Each row has two labels, one from each of two sets.
[ 2.55  0.48 -0.09  0.44  1.07  0.52  0.16 -0.90 -0.33 -1.57  2.00  0.44
  1.01  1.33 -0.50  1.05  0.42] => per, Muk
[ 1.50 -0.04  0.31  1.07  0.33 -0.58 -0.46  2.31  0.13 -1.73  2.40  0.12
 -0.12  0.52 -0.38  1.24  0.79] => per, Vilo
[ 2.19 -0.10 -0.81  0.15  0.98 -0.04  0.40 -1.37 -0.31 -0.42  0.29 -0.08
 -0.60  0.67  0.42 -1.44 -0.21] => per, Muk
[ 3.42 -0.05  0.34  0.44  1.72  1.18  0.90  0.33 -0.56 -2.11  3.26 -0.04
  0.32  1.01 -0.85  0.66  0.40] => reke, Vilo
[ 1.16  0.31  0.86 -0.85 -0.06  0.68  0.22  1.97 -0.28 -1.20  2.60  0.03
  0.89  1.77 -0.26  3.00  1.16] => reke, Vilo
[ 1.84  0.10  0.05  0.52  0.52  0.73  0.12  0.37 -0.27 -5.51  0.99 -0.62
 -0.60 -0.46  0.11  0.27  0.56] => Poza, Vilo
[ 2.30  0.24 -0.42  0.37  1.50  0.20  0.46 -0.65  0.56 -2.65  2.54 -0.18
  0.21  1.34 -0.68  0.83  0.45] => per, Vilo
[ 4.19 -0.37 -1.34  0.97  1.36  0.73  0.41 -1.24 -1.22 -1.19  3.13  0.01
 -0.73  0.37  0.15 -1.33 -0.86] => reke, Vilo
[ 2.01  0.69  2.75 -0.38  0.02  0.90 -0.06  1.41 -0.19 -0.67  3.36 -0.61
  0.99  1.27 -0.01  2.66  1.32] => reke, Vilo
[ 0.08  0.12  0.70  0.38  0.38  0.04  0.28  1.03  0.11 -2.95  2.05 -0.07
  0.47  0.94 -0.16  1.95  1.24] => per, Vilo
[ 2.86  0.08 -0.86  1.10  1.23  0.51  0.42 -1.07 -1.00 -1.64  1.07 -0.41
 -0.85  0.45 -0.12 -0.08  0.66] => Poza, Vilo
[ 2.90 -0.94 -0.52  0.51  0.34 -0.09 -0.09 -0.59 -0.78 -1.41  2.37 -0.37
 -0.56 -0.17 -0.43 -1.30 -0.23] => per, Vilo
[ 3.29  0.29  0.62  0.64  0.94  0.95  0.39 -0.40 -0.94 -3.77  3.96 -0.23
  0.58  1.31 -0.55  2.90  0.67] => bamu, Vilo
[ 6.35  0.84 -1.03  1.04  2.14  1.20 -0.01 -1.08 -1.02 -3.00  3.80 -1.26
 -0.72  0.57 -0.44  0.45  0.30] => Poza, Vilo
[ 2.02  0.29 -0.28  0.64  0.57  0.29 -0.27 -1.94 -0.36 -1.46  0.74 -0.36
 -0.36  0.76  0.58 -0.52  0.19] => per, Muk
[ 1.42 -0.34 -0.12  0.62  1.20  0.97 -0.20  1.13 -0.23 -1.75  2.61 -0.38
 -0.16  0.92  0.21  0.33  0.03] => per, Vilo
[ 2.93  0.70 -0.54  0.59  1.12  1.44  0.10 -0.91 -0.25 -2.72  2.29 -1.63
 -0.37  0.66 -0.06 -0.02  0.38] => bamu, Vilo
[ 2.81  0.05 -0.53  0.44  0.96 -0.02 -0.06 -0.04 -0.88 -1.49  2.14 -1.59
 -0.56  0.64 -0.18  0.67 -0.46] => reke, Vilo
[ 2.33  0.24  0.42  0.05  0.90  0.40  0.36 -0.16 -0.03 -2.01  0.94 -0.59
  0.75  0.42 -0.81  2.74  1.42] => Poza, Muk
[ 1.79 -0.15 -0.08 -0.58  1.23  0.13  1.27 -0.16 -1.17 -1.11  0.97 -0.15
  0.66  1.03 -0.56  1.75 -0.14] => Guka, Muk

Each row has two labels, one from each of two sets.
[ 0.32  3.01 -0.14 -0.19 -0.54  0.03 -0.35 -0.28 -0.31 -0.26 -0.04  0.50
  0.11  0.46 -0.12  0.30  0.00] => (33), vigu
[ 0.11  1.34 -0.05 -0.10 -0.56 -0.01  0.10 -0.30  0.05 -0.07 -0.21 -0.15
  0.10  0.01  0.64 -0.15 -0.05] => (38), mit
[-0.12  1.09 -0.03 -0.80 -0.54  0.07 -0.14 -0.06 -0.33 -0.11 -0.02 -0.33
  0.19  0.05 -0.24  0.32  0.18] => (33), kovi
[ 0.07  2.12 -0.03  0.51 -0.37  0.20  0.05 -0.10  0.10  0.05 -0.20  0.15
  0.14  0.26  0.60 -0.40 -0.20] => (38), mit
[ 0.09  1.88 -0.06 -0.27 -0.47 -0.08 -0.30 -0.03 -0.32 -0.32 -0.05  0.06
  0.30  0.02 -0.08  0.41  0.30] => (33), mit
[-0.18 -2.09 -0.05  1.30  0.78 -0.47  0.08  0.01  0.48  0.02 -0.18  0.10
 -0.19  0.20  1.03 -0.34 -0.41] => (38), zodop
[ 0.18  2.19 -0.32  0.06 -0.49 -0.15  0.00 -0.13 -0.64 -0.40 -0.33  0.04
 -0.13  0.29  0.01  0.24  0.19] => (30), vigu
[-0.20 -3.01 -0.09  0.55 -0.90 -0.24  0.17  0.17  0.28 -0.06 -0.13 -0.55
 -0.18  0.11  0.68 -0.30  0.41] => (38), zodop
[ 0.08  0.03 -0.16  0.61  0.32  0.49  0.23  0.04 -0.14 -0.24 -0.04  0.23
 -0.05  0.03  0.91 -0.40 -0.30] => (38), mit
[ 0.21 -2.11  0.13 -1.03 -0.49 -0.24 -0.31  0.19 -0.60 -0.02 -0.20 -1.06
 -0.20  0.37 -0.31 -0.22 -0.20] => (30), kovi
[-0.27 -2.14  0.09 -0.10 -0.27  0.46  0.04  0.38  0.24  0.19 -0.07 -0.39
  0.36 -0.08  0.78 -0.82 -0.44] => (38), kovi
[ 0.08  0.35  1.34 -0.68 -0.50 -0.97 -0.47  0.04 -0.34 -0.33  0.04  0.11
  0.36  0.20 -0.21  0.64  0.34] => (33), zodop
[ 0.40  1.34  0.20 -0.40 -0.09 -0.61 -0.06 -0.21 -0.47 -0.31 -0.11  0.10
 -0.15 -0.12 -0.27  0.39  0.33] => (33), vigu
[ 0.07  3.01 -0.01 -0.39 -0.52  0.08 -0.24 -0.12 -0.34 -0.25  0.18  0.14
  0.32 -0.20 -0.54  0.56  0.26] => (33), mit
[ 0.24  0.25  0.07 -0.70 -0.10 -0.17  0.23  0.27 -0.23 -0.32 -0.06 -0.22
 -0.09  0.11 -1.05 -0.45  0.30] => (33), vigu
[ 0.03  0.32  0.01 -0.25 -0.21 -0.45 -0.18 -0.02 -0.41 -0.25  0.07 -0.17
  0.05  0.14 -0.20  1.14  0.42] => (33), zodop
[ 0.28  0.59  0.06 -0.29 -0.43 -0.85 -0.41 -0.09 -0.28 -0.33 -0.10 -0.16
  0.04  0.32 -0.46  0.65  0.56] => (33), zodop
[-0.11 -0.56  0.03  0.33 -0.10  0.59  0.22 -0.12  0.30  0.08 -0.02 -0.21
 -0.13 -0.07  0.58 -1.13 -0.39] => (38), vigu
[-0.12  0.43  0.15  0.60 -0.53 -0.21 -0.17 -0.23  0.25  0.04 -0.17 -0.61
 -0.03  0.00  0.87 -0.43  0.00] => (38), vigu
[ 0.08  0.83 -0.02  0.14 -0.05  0.39  0.25  0.04 -0.10 -0.16 -0.03  0.17
  0.15  0.02  0.09 -0.59 -0.22] => (38), mit

Each row has two labels, one from each of two sets.
[ 0.71 -0.06  0.60 -0.02  0.06 -0.29  0.32 -0.34 -0.01  0.01  0.08 -0.49
  0.02  0.80 -0.08 -0.02  0.26] => P, [49]
[-0.11 -0.18  0.28  0.04  0.00 -0.14  0.50  0.05  0.02 -0.17  0.16  0.02
  0.05  0.18 -0.04  0.00 -0.31] => L, [48]
[-1.76  0.42  1.31  0.58 -1.65 -0.80 -1.35 -2.84 -0.20 -0.41 -0.18  1.34
  1.41  1.25  0.29  0.01  1.11] => L, [48]
[-0.09 -0.19  0.18  0.08 -0.05 -0.04  0.19 -0.12  0.07 -0.04  0.02  0.41
 -0.03  0.05  0.06  0.01 -0.06] => Q, [48]
[ 0.52 -0.38  0.75  0.05  0.01 -0.44  0.24  0.76 -0.19  0.04 -0.09 -0.15
  0.22 -0.37 -0.07  0.01  0.78] => Q, [49]
[ 0.08 -0.06  0.11 -0.14 -0.04 -0.04  0.00 -0.22 -0.16 -0.04  0.01 -0.44
  0.15  0.90 -0.12 -0.11  0.75] => L, [49]
[ 0.35 -0.12  0.45  0.04  0.20 -0.28  0.39  0.83  0.02 -0.24  0.09 -0.57
  0.15  0.39 -0.21  0.02 -0.07] => Q, [49]
[ 0.33 -0.34  0.52 -0.01 -0.02 -0.14  0.05  0.30 -0.39 -0.02  0.01  0.01
  0.11  0.29 -0.05 -0.02  0.83] => L, [49]
[ 0.10 -0.24  0.30  0.07  0.06 -0.24  0.44 -0.08 -0.05 -0.21  0.19 -0.41
  0.15  0.61  0.00  0.00  0.14] => L, [49]
[ 0.53 -0.24  1.11  0.07 -0.15 -0.61  0.27  0.37 -0.20 -0.18  0.06 -0.36
  0.39  0.76 -0.09  0.00  0.67] => Q, [49]
[-0.31 -0.13  0.74  0.21 -0.31 -0.33  0.09 -0.23 -0.05 -0.11  0.01  0.77
  0.17 -0.49  0.18  0.06 -0.24] => Q, [48]
[ 0.23 -0.02  0.64  0.05 -0.15 -0.35  0.03 -0.07  0.02  0.03 -0.04 -0.25
  0.29  0.39 -0.17  0.01  0.67] => Q, [49]
[ 0.00 -0.18  0.36  0.09 -0.24 -0.24 -0.01 -0.61 -0.07 -0.12  0.06  0.38
  0.11  0.17  0.12  0.03 -0.28] => P, [48]
[-0.21  0.00  0.50  0.30 -0.33 -0.35  0.00 -1.07  0.01 -0.18  0.12  0.31
  0.30  0.36  0.11  0.05 -0.28] => L, [48]
[ 0.40  0.10  0.64  0.13 -0.04 -0.39  0.34  0.06  0.12 -0.17  0.22 -0.86
  0.32  1.26 -0.11 -0.04 -0.13] => L, [49]
[ 0.11 -0.03  0.97  0.14 -0.45 -0.43 -0.06 -0.47  0.41  0.17 -0.06  1.13
  0.02 -0.62  0.06  0.09 -0.19] => Q, [48]
[ 0.08 -0.13  0.80  0.24 -0.32 -0.52  0.01  0.00  0.01 -0.10  0.13  0.79
  0.20 -0.30  0.19  0.06 -0.61] => Q, [48]
[ 0.45  0.13  0.27  0.06 -0.05 -0.10  0.13 -0.41  0.12  0.20  0.13 -0.26
 -0.10  1.07 -0.03 -0.04 -0.34] => P, [49]
[ 0.21 -0.23  0.76  0.09 -0.18 -0.40  0.05  0.71  0.00  0.01 -0.16  0.63
 -0.09 -0.61  0.11  0.04 -0.30] => Q, [48]
[ 0.92 -0.19  0.54  0.01  0.24 -0.29  0.23 -0.52 -0.15  0.03  0.11 -0.74
  0.05  0.79 -0.12  0.08  0.59] => P, [49]
[ 0.26 -0.13  0.57  0.08 -0.05 -0.30  0.15 -0.09 -0.19  0.06 -0.09 -0.32
  0.16  0.87 -0.04 -0.02  0.66] => P, [49]

Each row has two labels, one from each of two sets.
[ 0.44 -0.22 -0.73 -0.35 -0.09  0.02  0.05  0.08  0.22 -0.27  0.29  1.02
 -0.45  0.42 -0.78 -0.22 -0.75] => rak, S
[ 0.05 -0.39 -0.77  0.11  0.16 -0.09  0.38 -0.76  0.16 -0.23 -0.07  0.70
  0.04  0.20 -1.42  0.46 -0.97] => kobi, X
[ 0.01 -0.26  0.28 -0.04  0.02 -0.89  0.26 -0.13 -0.25 -0.01  0.25  1.26
 -0.52 -0.11 -1.39  0.05 -0.79] => rak, X
[-0.27 -0.18 -1.56  0.27  0.12 -0.71  0.41  0.25  0.42  0.12 -0.25  2.16
 -0.47 -0.02 -2.58  0.60 -1.48] => rak, U
[-1.01 -0.25 -1.50 -0.30  0.43 -1.02  0.35  0.02  0.77 -0.73 -0.88  1.77
  0.35  0.80 -2.06  0.07 -1.56] => rak, U
[-0.49 -0.21 -3.61 -0.15 -0.02 -0.07 -0.42 -0.09  0.11  0.56  0.93  1.28
  0.23 -0.15 -1.43  0.36 -0.75] => rak, W
[ 0.57 -0.30 -1.09 -0.13  0.06  0.13  0.19  0.34  0.85 -0.06  0.75  0.54
 -0.70 -0.07 -0.67  0.49  0.33] => rak, W
[ 0.13 -0.33 -2.10 -0.25  0.17 -0.70  0.97  0.44  0.22 -0.07  0.13  2.25
 -0.83 -0.30 -2.26 -0.45 -0.88] => rak, X
[-0.60 -0.41 -0.97 -0.22  0.20 -0.85 -0.82 -0.34  0.27  0.63  0.16  1.67
  0.80  0.03 -1.62  0.09 -1.52] => ralek, U
[ 0.07 -0.40 -2.16  0.23  0.27 -0.47  0.48  0.57  0.56 -1.04 -0.11  2.15
 -0.58  0.60 -2.91  0.00 -0.97] => rak, X
[-0.69 -0.39 -1.36 -0.21  0.21 -0.08  0.35  0.09  0.62  0.25  0.13  1.93
 -0.60  0.39 -1.24  0.10 -1.36] => rak, S
[-0.34 -0.50 -1.92 -0.29  0.24 -0.97  0.17 -0.48  0.90  0.14  0.49  1.35
  0.83  0.23 -2.39  0.13 -0.66] => ralek, S
[-1.61  0.07 -0.24  0.02  0.09  0.01 -0.18 -0.55  0.66 -0.04  0.63 -0.29
  0.82  0.18 -0.38  0.53  0.17] => kobi, W
[ 0.08 -0.25 -1.13 -0.62  0.37  0.42 -0.03 -0.18  0.64 -0.38 -0.20  1.46
  0.27  0.45 -0.62  0.86 -1.31] => rak, W
[ 0.24  0.55 -0.70 -0.06  0.15 -0.28  0.14 -0.28  0.34 -0.81  0.09  0.94
 -0.76  0.28 -0.93  0.33 -0.87] => pif, W
[-0.39 -0.15 -1.09  0.10  0.18 -0.03  0.06  0.07  0.11  0.58  0.97  0.05
  0.64 -0.07 -1.51 -0.14 -0.41] => kobi, S

Each row has two labels, one from each of two sets.
[-0.04 -0.46  0.22  0.31  1.57  0.83  0.17  0.06  0.50  1.75  0.15  0.41
 -0.02  1.44 -0.36 -0.05  0.60] => E, kisu
[-0.07  0.52 -0.28 -0.12 -0.96 -0.19  0.34 -0.08 -0.48  1.06 -0.22  0.23
  0.57 -0.60  0.23 -0.01  0.67] => Y, kisu
[-0.13  0.10  0.35 -0.13  1.00  0.73 -0.51  0.05  0.56  0.71  0.38 -0.07
 -0.18  0.27  0.21  0.35  0.69] => E, rek
[-0.15  0.39  0.30  0.42  0.68  0.42  0.02  0.38  0.28  0.85 -0.08  0.29
 -0.40  0.97  0.10  0.11 -0.06] => E, Tezi
[ 0.17 -0.24  0.11  0.30  1.65  0.69 -0.25 -0.16  0.10  1.43  0.15  0.39
 -0.12  0.90  0.26  0.11  0.44] => E, rek
[-0.35 -0.02  0.49  0.24  1.53  0.09 -0.28  0.04  0.44  0.30  0.07 -0.03
 -0.40  0.88  0.17 -0.10  0.25] => E, kisu
